How the objects are linked:
Z823: t>Z599, y>Z986, x>Z261
Z809: t>Z823, y>Z535, x>Z587
Z743: t>Z585, y>Z747, x>Z574
Z325: t>Z574, y>Z287, x>Z635
Z509: t>Z207, y>Z47, x>Z325
Z261: t>Z587, y>Z823, x>Z320
Z656: t>Z831, y>Z910, x>Z743
Z458: t>Z838, y>Z325, x>Z585
Z838: t>Z961, y>Z179, x>Z131
Z935: t>Z637, y>Z317, x>Z796
Z965: t>Z187, y>Z587, x>Z453
Z16: t>Z287, y>Z42, x>Z383
Z764: t>Z953, y>Z862, x>Z820
Z106: t>Z615, y>Z693, x>Z409
Z405: t>Z514, y>Z617, x>Z480
Z910: t>Z179, y>Z747, x>Z656
Z146: t>Z106, y>Z615, x>Z249
Z237: t>Z492, y>Z494, x>Z182
Z187: t>Z377, y>Z168, x>Z232
Z179: t>Z145, y>Z309, x>Z983
Z331: t>Z42, y>Z317, x>Z747
Z514: t>Z935, y>Z842, x>Z571
Z787: t>Z80, y>Z339, x>Z674
Z282: t>Z442, y>Z128, x>Z599
Z287: t>Z909, y>Z145, x>Z325
Z182: t>Z931, y>Z237, x>Z467
Z535: t>Z383, y>Z747, x>Z809
Z184: t>Z909, y>Z187, x>Z910
Z747: t>Z16, y>Z909, x>Z442
Z309: t>Z128, y>Z44, x>Z334
Z947: t>Z899, y>Z656, x>Z831
Z131: t>Z102, y>Z838, x>Z587
Z534: t>Z427, y>Z124, x>Z122
Z91: t>Z953, y>Z480, x>Z44
Z128: t>Z953, y>Z764, x>Z110
Z866: t>Z831, y>Z396, x>Z509
Z44: t>Z309, y>Z91, x>Z309
Z574: t>Z227, y>Z102, x>Z747
Z530: t>Z261, y>Z383, x>Z168
Z305: t>Z115, y>Z60, x>Z492
Z874: t>Z542, y>Z961, x>Z850
Z953: t>Z883, y>Z383, x>Z764
Z842: t>Z637, y>Z236, x>Z514
Z488: t>Z800, y>Z796, x>Z820
Z801: t>Z509, y>Z899, x>Z635
Z467: t>Z60, y>Z967, x>Z693
Z599: t>Z331, y>Z829, x>Z674
Z899: t>Z866, y>Z481, x>Z801
Z480: t>Z188, y>Z405, x>Z91
Z107: t>Z747, y>Z599, x>Z232
Z377: t>Z453, y>Z320, x>Z910
Z617: t>Z842, y>Z467, x>Z405
Z909: t>Z807, y>Z377, x>Z542
Z931: t>Z231, y>Z492, x>Z60
Z850: t>Z967, y>Z874, x>Z60
Z693: t>Z571, y>Z820, x>Z106
Z42: t>Z107, y>Z433, x>Z16
Z674: t>Z236, y>Z787, x>Z442
Z983: t>Z287, y>Z747, x>Z102
Z585: t>Z377, y>Z458, x>Z542
Z698: t>Z787, y>Z427, x>Z34
Z334: t>Z236, y>Z309, x>Z433
Z807: t>Z910, y>Z967, x>Z145
Z961: t>Z587, y>Z227, x>Z874
Z188: t>Z829, y>Z514, x>Z953
Z34: t>Z674, y>Z698, x>Z110
Z102: t>Z325, y>Z747, x>Z227
Z442: t>Z334, y>Z953, x>Z317
Z196: t>Z214, y>Z967, x>Z472
Z383: t>Z883, y>Z16, x>Z530
Z846: t>Z124, y>Z360, x>Z267
Z47: t>Z220, y>Z214, x>Z220
Z320: t>Z965, y>Z764, x>Z377
Z214: t>Z360, y>Z207, x>Z360
Z236: t>Z110, y>Z80, x>Z842
Z986: t>Z309, y>Z883, x>Z442
Z249: t>Z409, y>Z146, x>Z800
Z571: t>Z146, y>Z60, x>Z796
Z481: t>Z396, y>Z850, x>Z656
Z80: t>Z34, y>Z122, x>Z236
Z800: t>Z304, y>Z249, x>Z182
Z967: t>Z793, y>Z542, x>Z396
Z220: t>Z494, y>Z360, x>Z115
Z831: t>Z102, y>Z947, x>Z207
Z231: t>Z467, y>Z35, x>Z220
Z637: t>Z405, y>Z110, x>Z935
Z433: t>Z331, y>Z334, x>Z42
Z60: t>Z615, y>Z931, x>Z571
Z396: t>Z947, y>Z967, x>Z866
Z124: t>Z714, y>Z846, x>Z534
Z542: t>Z287, y>Z656, x>Z196
Z862: t>Z846, y>Z231, x>Z714
Z892: t>Z850, y>Z131, x>Z793
Z635: t>Z196, y>Z801, x>Z360
Z317: t>Z433, y>Z442, x>Z331
Z587: t>Z168, y>Z809, x>Z965
Z714: t>Z267, y>Z883, x>Z427
Z207: t>Z947, y>Z831, x>Z214
Z115: t>Z237, y>Z220, x>Z35
Z168: t>Z320, y>Z107, x>Z377
Z145: t>Z656, y>Z807, x>Z187
Z267: t>Z249, y>Z35, x>Z339
Z232: t>Z535, y>Z107, x>Z823
Z615: t>Z494, y>Z231, x>Z146
Z409: t>Z106, y>Z106, x>Z237
Z883: t>Z44, y>Z42, x>Z986
Z360: t>Z472, y>Z481, x>Z220
Z793: t>Z360, y>Z892, x>Z947
Z494: t>Z427, y>Z472, x>Z227
Z35: t>Z182, y>Z115, x>Z231
Z304: t>Z214, y>Z409, x>Z846
Z820: t>Z862, y>Z488, x>Z124
Z339: t>Z122, y>Z267, x>Z787
Z122: t>Z334, y>Z534, x>Z883
Z227: t>Z232, y>Z102, x>Z179
Z427: t>Z339, y>Z714, x>Z698
Z492: t>Z35, y>Z305, x>Z931
Z110: t>Z617, y>Z34, x>Z637
Z453: t>Z184, y>Z965, x>Z807
Z829: t>Z91, y>Z530, x>Z883
Z796: t>Z405, y>Z571, x>Z698
Z472: t>Z47, y>Z196, x>Z494

In the rows, 67 stands for zero.

The rows follow the links: the fewer symbols apart two objects are, the more alike their rows tend to be.

Object, then a row for it; each showing differs a little:
Z809
[ 105   69   85   93   67   28   67   74  100   95   65   50   80   64   30   79   90   85   38   67   79   80   77   52   76   78   47   56   48   32   89   78   93   32   93   51   71   54   63   81   51   63   61   42   63   21   55   71   22   77   78   76   92   47   86   60   56   84   34   81   37   67   79   70   79  106]
Z339
[  86   89   91   73   74   76   73   42   31   66   76  100   73   67   67   70   84   48   88   58   17   73   64   44   29   53   67   66   62   93   12   87   69   99   88   85   65   86   39   31   57   83   68   64   84   69   83   67   94   49   44   64   82   53   36   58   77   51   97   77   47   70   85   54  116   38]
Z16
[  85   57   54  105   77   30   85   78  100   91   68   59   79   66   43   77   74   46   54   95   91   68   69   46   86   78   60   49   79   30   86   69   91   47   91   87   94   58   77   82   90   85   51   46   53   47   76   67   26   56   65   76   63   83  104   65   35   95   36   63   74   92  108   84   98   87]
Z480
[  78   24   45   46   75   69   81   63   84   55   80   49   60   49   66   63   56   70   62   81   86   17   52   59   81   91   82   83  115   48   60   70   67   72   84   88   90   81   72  101   76   51   58   42   40   84   72   74   70   66   47   59   24   92   86  101   19   57   28   38   87   64   70   86   41   49]
Z334
[  86   46   53   89   84   53   97   52   79   73   81   76   75   59   54   73   72   34   73  100   64   41   58   35   69   75   78   60  100   51   41   74   86   82   95  111  107   81   65   71   88   83   55   40   56   69   87   67   65   44   41   66   39   92   82   80   29   72   49   51   79   94  120   81  107   45]
Z80
[ 104   68   82   47   84   75   82   22   29   65   77   92   64   45   67   65   75   60   84   66   35   54   58   52   44   66   79   73   87   90    5   83   68  115   90   78   86   85   40   47   48   56   61   51   72   72   75   81  109   53   34   61   60   65   45   80   50   50   76   64   46   66   79   64   87   30]
Z309
[  81   40   46   93   80   47   95   69   93   71   74   68   71   63   53   73   65   35   66   99   77   41   58   41   77   84   72   60  100   40   65   69   85   70   93  107  104   73   78   82   97   86   51   43   49   69   85   66   54   50   48   70   37   93   96   79   24   78   42   50   86   92  116   86   96   59]
Z953
[  84   36   48   89   75   51   93   72  102   67   79   57   74   64   48   76   73   45   58   95   70   35   58   37   75   87   69   66   98   36   64   76   85   60  100  107   99   78   71   89   91   81   55   38   49   66   82   64   42   52   48   69   40   90   91   83   27   68   35   46   81   85  112   84   89   62]
Z820
[  65   90   99   84   50   78   68   82   52   41   83   81   76   82   69   71   83   73   75   35   10   53   59   40   23   61   44   86   52   72   50   96   71   63   86   95   35   97   41   54   66  102   78   67   84   74   82   55   73   61   62   61   89   36   34   51   97   34   94   73   52   52   63   66  104   43]
Z131
[  88   78   78   58   71   51   51   52   69   97   47   56   65   57   51   70   72   95   52   65   95  110   86   92   92   61   64   49   36   68   83   56   68   57   50   11   69   34   69   66   32   29   67   67   71   28   39   80   52   87   87   77   91   52   77   63   74   94   54   87   37   64   49   54   40  107]
Z325
[  52   75   53   58   80   60   59   47   60   93   36   75   62   64   75   67   57   58   74   88  106  112   82  104  103   51   81   42   47   88   71   25   58   88   16   26   85   31   99   52   63   41   64   90   71   58   43   75   79   75   83   82   64   75   82   62   74  102   81   78   70   88   68   55   45   90]
Z899
[  30   70   38   52   78   83   62   53   44   71   47   83   57   71   96   59   42   37   90   88   95   94   73   99   90   49   90   52   72  100   60   28   47  103   20   55   82   45   95   49   86   59   64  101   69   96   62   69  100   63   72   72   50   96   72   64   74   88   96   68   97   87   68   60   50   61]
Z514
[  84   34   62   26   72   83   75   49   66   43   80   52   54   41   75   60   56   91   65   64   70   19   52   69   69   88   83   92  107   66   47   73   57   83   80   68   79   86   59   93   52   35   65   44   48   82   64   82   91   74   47   56   32   78   68  106   32   44   37   42   68   49   46   76   22   37]
Z35
[  24   75   71   85   36   82   58  121   84   35   76   59   68   99   84   63   63   79   65   40   44   52   62   66   47   68   43   89   52   58  105   76   61   34   55   88   24   82   74   79   93  105   87   92   73   91   74   45   55   75   88   65   80   49   52   51  107   42   90   67   84   48   46   68   66   68]
Z34
[ 101   65   83   39   82   79   79   21   27   61   80   89   64   44   70   63   72   66   83   60   39   49   58   54   48   65   82   74   88   92    6   83   63  113   87   72   83   89   40   52   41   49   63   48   70   71   74   80  107   59   33   59   57   65   45   83   48   45   70   64   45   63   69   62   77   27]
Z106
[  41   76   79   70   36   85   52  111   82   32   79   50   66   89   77   65   70   95   56   29   37   51   62   65   42   71   45   97   52   61   97   85   60   31   69   76   18   86   57   82   70   87   87   82   74   81   69   51   52   78   82   61   86   44   44   57  107   35   82   66   71   37   34   64   55   70]
Z182
[  26   72   72   78   36   85   55  119   83   30   77   51   67   95   82   63   62   89   60   33   49   49   61   67   49   70   48   93   55   56  110   79   59   25   58   81   21   83   69   81   84   99   86   84   74   85   69   49   52   80   88   61   79   52   52   54  104   43   80   62   82   45   36   72   53   67]
Z862
[  56   93   90   95   54   76   69   82   53   50   82   90   78   87   69   69   81   53   80   46   16   64   60   42   24   53   49   75   51   78   52   92   70   64   80  100   40   93   45   45   76  114   74   76   87   76   88   50   71   53   64   63   92   48   37   43   99   46  101   74   61   64   79   66  117   45]
Z91
[  76   30   42   75   76   58   92   71   97   62   79   53   67   60   58   68   62   51   60   95   83   25   55   49   83   91   75   71  109   36   70   69   78   63   89  102   98   79   81   96   94   73   57   42   43   78   80   68   56   59   49   66   30   95   93   92   22   68   30   40   91   80   94   86   69   56]
Z168
[ 109   72   86   85   67   31   64   66   95   94   64   48   78   62   29   80   88   91   39   65   76   83   80   56   76   75   49   56   44   37   87   81   88   34   91   44   67   53   56   81   41   52   63   39   65   18   52   73   26   79   78   76   93   47   79   63   58   81   36   83   31   62   72   66   74  105]
Z615
[  29   76   80   69   37   87   53  114   79   33   78   53   68   91   81   64   66   93   59   29   43   48   62   68   49   70   47   92   51   61  103   80   59   29   59   77   18   85   62   80   73   93   87   83   75   83   69   50   55   81   86   60   81   44   46   57  108   36   79   64   76   39   31   69   51   64]
Z599
[  99   49   59   96   82   39   90   64   94   82   74   63   79   60   41   80   80   45   58   96   74   48   65   34   75   82   67   60   89   35   62   76   92   59  105   98   99   73   65   81   81   78   52   33   53   47   80   69   40   51   50   71   52   85   92   76   26   78   32   56   66   89  115   86  105   68]
Z635
[  24   74   40   58   74   84   60   57   46   71   49   83   57   75   95   60   45   35   91   91   93   96   71   99   89   48   90   50   66  100   66   30   49   98   17   58   78   50   95   45   87   66   69  103   73   94   65   63   96   61   75   73   53   92   71   59   79   89   99   65  100   89   69   59   56   62]

Each walk starts at a row. The symbols on each line, taken left to right, move it on to the next object.
Each answer is a row, close to the row of the object it stands for.
new walk
[  88   82   82   79   79   68   84   40   39   69   78  103   75   65   61   70   80   38   88   70   28   65   61   37   37   57   70   63   72   85   14   85   79  102   93   95   81   83   44   36   65   85   61   56   78   69   89   68   90   43   38   65   73   64   49   62   62   57   88   72   52   80  100   66  123   36]
y x x x x
[  90   45   50   88   84   46   95   59   87   76   79   70   72   58   47   76   71   37   66   98   70   43   62   35   72   79   72   60  100   44   52   74   89   74  100  104  106   73   69   77   90   81   52   38   52   65   85   68   53   49   42   69   42   92   89   81   23   74   40   52   79   92  114   83  103   57]
x x t x y y t
[  86   44   49   97   79   42   93   70   97   80   71   66   74   66   49   75   70   39   58  100   83   47   63   40   80   82   69   58   92   37   68   70   89   65   94  101  103   68   77   83   95   83   51   42   47   61   80   69   44   53   52   73   45   89  100   77   25   82   38   54   78   93  114   88   98   68]
new walk
[  71   73   59   64   79   48   57   51   67  104   39   66   66   58   61   69   63   68   62   85  111  118   87   96  103   57   75   38   45   73   80   37   68   72   37   19   85   26   88   58   54   38   60   77   69   41   42   78   60   78   87   82   79   71   89   59   67  110   67   87   57   85   66   56   46  108]
t t y t t x
[  98   63   68   93   81   24   77   58   92  105   55   56   79   56   36   80   78   69   50   89  102   87   78   62  100   74   62   43   55   40   87   59   90   48   74   51   96   43   79   77   60   55   55   44   56   23   55   76   33   72   75   79   72   68  103   65   41  105   33   77   50   87   91   76   77  104]
x y y t y
[  81   48   52  102   77   40   88   78  104   82   72   64   77   68   42   78   74   38   58  102   78   57   66   38   75   80   66   54   86   35   74   70   92   54   94   99  100   63   78   83   97   88   55   45   53   57   82   64   36   50   56   75   53   90   95   71   33   83   42   56   81   93  119   82  102   77]
new walk
[   7   79   41   71   63   90   58   83   54   56   55   81   59   87  100   60   44   36   88   77   77   88   69   92   74   49   75   59   62   93   81   37   48   79   23   72   60   57   95   48  101   90   73  113   78  104   73   55   89   58   80   68   62   87   62   52   95   78  110   66  107   82   64   63   65   60]
t t t t t x x
[  84   48   56  104   78   43   92   72   97   80   76   68   79   66   49   77   73   39   61   96   72   48   62   34   74   80   64   56   88   36   67   75   93   61   99  104  100   71   75   80   96   93   53   41   55   57   86   67   42   50   52   72   50   85   93   71   31   78   45   57   77   94  119   87  109   67]
y y t t x y t
[  84   53   59  105   80   43   95   73   87   77   76   77   77   68   51   76   72   35   67   92   67   46   57   28   64   78   58   60   92   40   60   78   93   68  103  111   99   73   72   73   98  102   53   46   53   63   90   68   51   45   49   73   52   80   92   70   30   76   54   58   77   92  117   86  116   60]
new walk
[  94   38   53   77   78   54   96   60   84   68   83   67   70   57   54   71   71   46   64   90   68   28   55   35   67   87   76   70  109   45   47   78   83   77  106  106  101   80   65   85   86   72   53   36   47   71   85   74   63   53   41   66   36   87   86   88   20   64   36   47   77   81  104   86   89   48]
y t y x t y
[ 101   64   75  101   73   28   78   76  104   92   71   54   83   66   31   78   89   70   44   79   81   69   73   42   76   79   52   55   63   27   86   83   96   31  102   74   79   59   63   82   66   76   59   36   58   26   67   69   18   68   70   74   79   61   93   59   45   88   30   72   48   77   96   78   95   95]
x x t t x t t
[  88   52   60  105   74   33   87   81  108   87   70   57   81   69   39   81   80   52   51   90   81   58   69   38   78   84   57   55   74   25   83   75   94   42   96   92   92   63   74   85   85   88   53   43   54   45   75   64   24   60   66   76   62   78   98   67   37   84   33   63   69   89  110   83   99   86]
new walk
[  80   49   77   25   62   92   72   55   56   33   86   58   56   49   77   58   63   99   66   42   45   18   47   64   50   83   74  100   93   73   43   85   56   81   85   71   58   97   49   85   45   45   74   51   60   85   65   78   98   75   47   52   47   59   47   95   52   26   54   52   58   34   34   69   32   33]
x x y t x y
[  97   80   88   59   81   76   79   25   28   68   78   96   70   55   65   68   81   55   87   63   25   62   60   47   40   56   74   67   71   95    3   83   69  111   88   80   77   87   39   38   46   66   64   56   80   67   77   75  104   52   38   59   69   59   41   68   62   51   87   69   41   71   85   58  103   32]
x x t t y x
[ 103   52   71   34   85   79   80   24   39   58   81   79   61   40   66   64   70   67   80   70   48   40   56   54   53   73   90   77  100   83    9   77   65  110   89   76   88   86   44   63   47   44   58   43   61   73   75   82  104   59   32   57   43   75   54   94   37   48   59   55   55   62   71   65   66   28]
new walk
[ 110   75   92   80   68   33   60   66   87   93   65   50   77   59   32   77   89   97   41   58   73   85   77   56   71   73   49   59   41   41   83   84   85   37   91   41   64   56   52   76   35   51   65   41   68   17   54   72   30   80   79   71   99   41   77   60   63   79   36   84   25   61   65   67   73  103]
y x x t x
[  84   92   91   73   73   75   73   42   29   67   76  102   71   69   68   65   81   49   87   57   19   74   65   45   30   50   67   67   60   95   15   85   67  102   84   86   63   85   37   31   58   84   66   68   85   72   84   69   95   49   46   62   83   53   37   54   79   52  101   78   48   71   83   56  113   38]
t t t x y x
[  80   44   49   98   83   44   95   71   93   79   74   70   74   67   52   73   66   35   64  101   80   45   61   36   75   81   69   59   95   41   64   71   87   68   94  107  105   72   77   81   98   88   53   44   49   65   85   66   49   48   50   71   42   91   96   77   25   81   43   52   83   95  114   88  103   62]
new walk
[ 105   78   93   71   67   40   54   62   81   92   64   46   76   59   36   78   89  102   42   57   71   91   80   65   74   70   53   60   38   48   81   78   80   35   85   31   61   55   50   73   25   43   69   47   72   16   48   74   30   86   79   70  102   43   70   61   69   79   40   85   25   52   58   61   62  103]
y x y y y
[  99   66   73   97   70   27   74   77  101   95   65   49   80   66   32   79   85   76   43   78   83   78   76   48   79   76   51   51   53   29   92   78   91   29   95   62   78   54   64   83   60   68   58   41   61   22   64   70   15   70   72   76   85   59   94   62   50   90   32   76   46   76   89   75   86  104]
t t x t y
[  73   39   42   88   77   52   91   72   95   69   80   62   72   63   57   73   65   40   65   99   82   37   59   44   80   83   75   64  102   38   69   69   83   64   90  107  101   76   78   88  100   85   54   45   49   73   84   65   51   51   51   68   36   93   96   80   26   75   38   46   93   87  105   88   88   55]
